Here is a tiny trained network, its code and every weight. The questions are about switching its units off for an input and a class, where a switched-off unit gives its printed mean instead of its output.

import numpy as np


def w(rows, s, z=0):
    codes = np.array(rows[::2]) - 128.0
    scale = np.full(codes.shape[1], s)
    scale[-1] = z or s
    return codes * scale


def f(y):
    return y / 2 * (1 + np.tanh(0.7978845608 * (y + 0.044715 * y**3)))


def log_softmax(a):
    a = a - a.max(-1, keepdims=True)
    return a - np.log(np.exp(a).sum(-1, keepdims=True))


def net(x, mask):
    res = np.array(x, float).reshape(1, 4) / 4 @ E
    y = f(res @ A[0][:, :-1].T + A[0][:, -1])
    res = res + np.where(mask, y, B[0][:, -1]) @ B[0][:, :-1]
    return log_softmax(res[-1] @ U[:, :-1].T + U[:, -1])


A, B = {}, {}
E = w([
[138,190,105,39,126,226,44,169,48,167],'x0',
[94,101,254,55,42,98,166,64,33,144],'x1',
[126,130,130,133,130,131,128,127,123,127],'x2',
[26,59,95,131,139,33,104,221,64,194],'x3',
],0.0077)
A[0] = w([
[69,74,121,148,151,98,99,192,103,191,57],'neuron 0',
[108,42,176,234,138,38,223,78,196,81,49],'neuron 1',
[163,152,20,241,233,161,95,213,203,112,37],'neuron 2',
[98,110,250,77,48,100,165,48,83,160,108],'neuron 3',
[116,57,149,223,146,33,218,82,188,82,51],'neuron 4',
[120,162,147,39,129,206,38,174,111,171,24],'neuron 5',
[1,39,100,158,144,33,137,240,87,225,126],'neuron 6',
[136,202,123,58,156,203,102,180,53,196,2],'neuron 7',
[144,133,102,131,126,106,110,106,116,120,81],'neuron 8',
[116,111,182,73,99,101,138,57,80,143,49],'neuron 9',
[86,104,221,69,74,118,177,79,66,114,96],'neuron 10',
[217,193,182,151,141,210,169,29,175,66,111],'neuron 11',
[201,167,138,150,100,202,178,12,157,65,116],'neuron 12',
],0.0064,0.003)
B[0] = w([
[156,193,158,95,123,64,127,72,127,73,181],'neuron 0',
[209,129,59,230,50,215,56,126,59,224,215],'neuron 1',
[27,6,95,72,250,119,234,208,225,110,246],'neuron 2',
[61,52,63,91,199,130,214,232,234,121,225],'neuron 3',
[183,126,46,180,49,236,57,136,56,206,207],'neuron 4',
[170,98,90,209,66,194,91,109,60,186,191],'neuron 5',
[146,254,254,54,106,12,98,43,87,38,254],'neuron 6',
[190,126,75,192,55,203,72,121,92,184,193],'neuron 7',
[124,128,100,116,111,106,141,138,121,152,122],'neuron 8',
[85,76,110,144,160,128,163,191,159,121,173],'neuron 9',
[100,64,121,101,196,146,189,186,199,133,206],'neuron 10',
[123,203,202,83,130,21,107,69,86,64,226],'neuron 11',
[100,207,183,96,130,47,103,66,110,87,216],'neuron 12',
],0.0065,0.0094)
U = w([
[130,228,184,109,126,22,107,33,100,16,249],'0',
[88,20,94,121,199,147,228,214,224,105,38],'1',
[178,123,75,180,59,255,48,109,46,218,105],'2',
],0.0083,0.0011)

Each question gives the input, the list of numbers given to net, and the class t.
The units are the neurons (one row each of A and B). Each row of codes is followed by its name. A weight is (code - 128) times the scale printed after its matrix; where a second scale follows, it is the last column's (A, B and U).
mask holds one flag per neuron, in row order. A switched-off neuron (its flag False) gives its mean, the last column of its row in B, instead of its output. The means were averaged over made-up inputs and are rounded, as every weight is.
A unit's drop is (log p(t) with every unit on - log p(t) with that unit switched off) / (log p(t) with every unit on - log p(t) with every unit switched off).
The circuit of an input: a set's keep is (log p(t) with only the set's units on - log p(t) with every unit switched off) / (log p(t) with every unit on - log p(t) with every unit switched off). Starting from the 12 units with the biggest drops (on a tie, the unit counted first), units are removed one at a time, each time the one whose removal leaves the highest keep (on an exact tie, the one counted first), for as long as the keep stays at least 0.8.
units of the circuit, in order: the units of the circuit, biggest drop first
top k neurons: the k neurons with the biggest drops, biggest first
drop when u is switched off: that unit's drop, to one decimal
input [-5,7,-1,-2], class 1: units of the circuit, in order	neuron 3
input [6,-7,-6,7], class 0: top 4 neurons	neuron 6; neuron 0; neuron 3; neuron 10
input [8,6,-7,-6], class 2: top 2 neurons	neuron 5; neuron 7
input [-8,5,-7,7], class 2: top 3 neurons	neuron 1; neuron 4; neuron 11
input [-6,-5,-6,-1], class 2: top 3 neurons	neuron 1; neuron 4; neuron 3
input [-8,-4,8,1], class 2: top 2 neurons	neuron 1; neuron 4
input [-6,-6,8,6], class 0: top 2 neurons	neuron 6; neuron 3
input [-8,-5,7,3], class 2: top 2 neurons	neuron 1; neuron 4
input [-5,1,-4,-4], class 2: top 3 neurons	neuron 1; neuron 6; neuron 4
input [1,7,-8,5], class 1: top 2 neurons	neuron 3; neuron 10
input [-7,8,6,6], class 1: top 3 neurons	neuron 3; neuron 10; neuron 9
input [-7,1,7,7], class 0: top 2 neurons	neuron 6; neuron 0
input [2,8,-6,4], class 1: drop when neuron 3 is switched off	0.1
input [-1,8,6,6], class 1: drop when neuron 3 is switched off	2.2
input [-4,0,0,5], class 0: units of the circuit, in order	neuron 6
input [-4,2,4,-2], class 2: drop when neuron 1 is switched off	0.1
input [6,-8,-8,-2], class 1: drop when neuron 2 is switched off	4.3
